Below are the code and all the weights of a small trained network. Each question names an input and a target symbol and asks about switching units off, where a switched-off unit gives its printed mean instead of its output.

import numpy as np


def w(rows, s, z=0):
    codes = np.array(rows[::2]) - 128.0
    scale = np.full(codes.shape[1], s)
    scale[-1] = z or s
    return codes * scale


def norm(h):
    return h / np.sqrt((h * h).mean(-1, keepdims=True) + 1e-5)


def f(y):
    return y / 2 * (1 + np.tanh(0.7978845608 * (y + 0.044715 * y**3)))


def softmax(a):
    e = np.exp(a - a.max(-1, keepdims=True))
    return e / e.sum(-1, keepdims=True)


def log_softmax(a):
    a = a - a.max(-1, keepdims=True)
    return a - np.log(np.exp(a).sum(-1, keepdims=True))


def net(x, mask):
    ids = ['δζλπτω'.index(c) for c in x.split()]
    T = len(ids)
    res = E[ids] + P[:T]
    u = 0
    for l in range(2):
        r = norm(res)
        for j in range(2):
            rows = slice(3 * j, 3 * j + 3)
            q, k, v = (r @ M[l][rows].T for M in (Q, K, V))
            z = softmax(np.where(np.tri(T) > 0, q @ k.T / 3**0.5, -1e9)) @ v
            o = O[l][rows]
            res = res + np.where(mask[u + j], z, o[:, -1]) @ o[:, :-1]
        u += 2
        y = f(norm(res) @ A[l][:, :-1].T + A[l][:, -1])
        res = res + np.where(mask[u : u + 4], y, B[l][:, -1]) @ B[l][:, :-1]
        u += 4
    return log_softmax(norm(res)[-1] @ U[:, :-1].T + U[:, -1])


Q, K, V, O, A, B = {}, {}, {}, {}, {}, {}
E = w([
[99,111,104,84,198,80,92,170],'δ',
[146,140,96,83,209,83,134,159],'ζ',
[161,149,115,1,171,147,117,175],'λ',
[105,171,89,54,108,96,63,83],'π',
[103,205,148,188,149,150,175,81],'τ',
[107,172,146,164,20,225,81,117],'ω',
],0.016)
P = w([
[162,63,4,190,71,105,170,112],'0',
[80,74,31,116,120,180,164,175],'1',
[26,103,97,106,166,212,191,106],'2',
[88,129,68,120,125,174,123,177],'3',
[33,133,132,117,179,187,138,115],'4',
[112,152,106,129,126,155,108,174],'5',
[57,139,168,115,179,166,124,112],'6',
[142,153,143,133,134,135,92,163],'7',
[78,139,199,115,165,149,126,109],'8',
[165,150,181,145,121,119,89,150],'9',
[90,97,233,101,159,134,140,99],'10',
[191,99,201,132,106,111,130,123],'11',
[49,102,252,125,91,58,169,112],'12',
],0.012)
Q[0] = w([
[157,122,105,114,137,173,153,138],'0.h1',
[97,160,155,138,136,128,99,201],'0.h1',
[101,147,140,72,126,114,86,118],'0.h1',
[173,88,7,144,142,173,115,129],'0.h2',
[105,132,130,155,92,174,173,69],'0.h2',
[59,172,186,91,193,170,122,72],'0.h2',
],0.015)
K[0] = w([
[124,173,74,136,121,124,129,148],'0.h1',
[137,137,140,88,132,121,159,103],'0.h1',
[148,175,226,116,169,153,101,108],'0.h1',
[123,222,19,133,171,130,102,171],'0.h2',
[76,144,107,201,55,156,171,141],'0.h2',
[131,230,252,144,80,125,107,95],'0.h2',
],0.015)
V[0] = w([
[22,151,232,96,206,112,115,100],'0.h1',
[129,98,157,113,48,161,206,74],'0.h1',
[158,135,148,77,157,171,161,72],'0.h1',
[146,96,174,205,176,199,225,254],'0.h2',
[169,188,141,177,85,253,125,125],'0.h2',
[235,68,74,53,104,146,16,222],'0.h2',
],0.0066)
O[0] = w([
[118,49,107,129,141,170,190,134,254],'0.h1',
[111,137,135,65,111,92,199,177,48],'0.h1',
[144,123,209,95,128,149,90,81,202],'0.h1',
[182,11,192,180,188,123,186,254,17],'0.h2',
[68,152,193,139,151,106,133,197,179],'0.h2',
[110,175,145,179,112,61,62,161,116],'0.h2',
],0.0092,0.004)
A[0] = w([
[147,151,160,100,76,122,84,209,199],'0.n1',
[245,201,103,104,133,149,117,172,164],'0.n2',
[157,170,110,172,111,104,118,105,252],'0.n3',
[177,96,139,147,151,124,162,202,81],'0.n4',
],0.011,0.0025)
B[0] = w([
[211,57,63,111,215,180,120,96,253],'0.n1',
[112,128,112,208,236,219,124,147,242],'0.n2',
[49,76,188,84,35,129,228,92,204],'0.n3',
[17,193,93,169,63,117,2,35,175],'0.n4',
],0.0085,0.0038)
Q[1] = w([
[180,122,156,47,149,193,88,103],'1.h1',
[189,156,86,88,166,132,132,130],'1.h1',
[86,112,222,70,116,106,172,65],'1.h1',
[78,108,143,57,97,150,170,2],'1.h2',
[55,138,178,142,176,129,229,112],'1.h2',
[44,172,188,100,232,209,136,47],'1.h2',
],0.0088)
K[1] = w([
[225,134,247,86,164,194,106,41],'1.h1',
[153,125,86,102,163,158,135,79],'1.h1',
[214,159,169,94,65,38,185,79],'1.h1',
[103,36,204,99,54,101,146,75],'1.h2',
[138,23,255,151,55,151,145,131],'1.h2',
[158,82,229,186,136,127,79,34],'1.h2',
],0.0087)
V[1] = w([
[179,172,134,178,138,60,107,141],'1.h1',
[157,127,160,217,133,62,119,35],'1.h1',
[178,112,174,74,171,211,26,74],'1.h1',
[116,221,53,122,254,99,155,118],'1.h2',
[56,108,117,94,208,43,106,132],'1.h2',
[156,75,95,171,88,162,162,134],'1.h2',
],0.0067)
O[1] = w([
[90,91,162,105,180,96,147,117,26],'1.h1',
[106,136,93,97,188,230,93,192,52],'1.h1',
[84,140,85,154,99,96,157,134,253],'1.h1',
[191,95,174,75,46,102,179,118,212],'1.h2',
[255,156,97,126,126,114,154,84,138],'1.h2',
[151,109,153,125,226,167,89,163,110],'1.h2',
],0.0078,0.005)
A[1] = w([
[42,226,217,139,165,149,76,255,96],'1.n1',
[162,149,98,176,9,138,88,217,166],'1.n2',
[197,65,123,83,100,42,110,138,13],'1.n3',
[144,129,64,230,129,63,102,136,3],'1.n4',
],0.0099,0.0031)
B[1] = w([
[42,135,111,247,96,156,49,173,253],'1.n1',
[176,106,176,52,95,200,245,117,179],'1.n2',
[146,194,225,121,181,120,32,226,157],'1.n3',
[92,107,184,152,100,36,188,112,168],'1.n4',
],0.013,0.0051)
U = w([
[148,219,215,70,188,56,65,157,207],'δ',
[143,75,97,194,126,1,138,93,3],'ζ',
[218,103,31,146,196,133,51,115,132],'λ',
[120,238,66,78,119,88,68,30,141],'π',
[46,157,103,182,140,144,54,186,237],'τ',
[109,75,161,61,142,178,199,140,105],'ω',
],0.0075,0.00062)

Each question gives the input, a string of symbols that net reads in full, and the target symbol t.
The units are the heads (3 rows each of Q, K, V and O) and the neurons (one row each of A and B). Each row of codes is followed by its name. A weight is (code - 128) times the scale printed after its matrix; where a second scale follows, it is the last column's (O, A, B and U).
mask holds one flag per unit, layer by layer, with each layer's heads first. A switched-off unit (its flag False) gives its mean, the last column of its rows in O or B, instead of its output. The means were averaged over made-up inputs and are rounded, as every weight is.
A unit's drop is (log p(t) with every unit on - log p(t) with that unit switched off) / (log p(t) with every unit on - log p(t) with every unit switched off).
The circuit of an input: a set's keep is (log p(t) with only the set's units on - log p(t) with every unit switched off) / (log p(t) with every unit on - log p(t) with every unit switched off). Starting from all 12 units, units are removed one at a time, each time the one whose removal leaves the highest keep (on an exact tie, the one counted first), for as long as the keep stays at least 0.8.
units of the circuit, in order: the units of the circuit, biggest drop first
most important unit: the unit with the biggest drop
k most important neurons: the k neurons with the biggest drops, biggest first
top k neurons in layer l: the k neurons of layer l with the biggest drops, biggest first
heads that matter: for each layer, one digit per head in row order, 1 if its drop is at least 0.15 and else 0, layers parted by /
drop of u: that unit's drop, to one decimal
input λ π π ω ζ δ ζ, target λ: most important unit => 0.h2
input ζ λ τ ω π π ω π ζ λ λ, target δ: units of the circuit, in order => 0.h2, 1.n3, 1.h1
input ζ δ π λ λ λ δ, target δ: top 2 neurons in layer 1 => 1.n3, 1.n1
input λ π τ ω π, target τ: units of the circuit, in order => 0.h2, 1.n1
input λ λ π τ λ λ τ π ω τ ζ, target τ: 2 most important neurons => 0.n4, 1.n1
input λ ζ ζ ζ π ω δ λ π π τ ζ τ, target ω: heads that matter => 01 / 00
input λ λ π τ δ τ λ τ ζ π π τ, target τ: heads that matter => 00 / 01
input δ τ τ δ π ζ τ τ τ π τ δ π, target ω: heads that matter => 01 / 00
input ω τ λ π ζ, target π: heads that matter => 11 / 00
input δ π ζ ζ ω τ δ ω τ π δ λ ζ, target δ: heads that matter => 01 / 00
input λ ω π ζ τ λ ω ω π δ τ λ, target λ: units of the circuit, in order => 0.n1, 0.h2
input λ π λ τ π δ, target δ: heads that matter => 00 / 00
input λ π ζ π π π ζ τ τ π ζ ζ δ, target λ: heads that matter => 11 / 01
input ω λ λ, target τ: most important unit => 0.n3
input ω τ π τ λ ω π ζ ω ζ, target ζ: units of the circuit, in order => 1.n4, 0.h2
input ζ λ λ δ ζ, target δ: heads that matter => 00 / 01
input ω τ π π δ π δ, target π: heads that matter => 11 / 00
input ζ π τ ζ π ω τ ζ, target ζ: top 2 neurons in layer 0 => 0.n2, 0.n4
input ω ω τ π δ, target ω: 2 most important neurons => 1.n1, 0.n1
input δ π δ τ ζ, target ω: most important unit => 0.h1
input τ π ω τ δ ζ π π λ, target π: drop of 0.h2 => 0.3
input τ π δ, target ω: drop of 0.h1 => 0.6
input π ζ τ ω π τ π π ω π π, target τ: drop of 0.h2 => 1.1
input λ π δ ζ ω τ ζ δ π ζ τ π ζ, target ω: drop of 1.h2 => 0.0
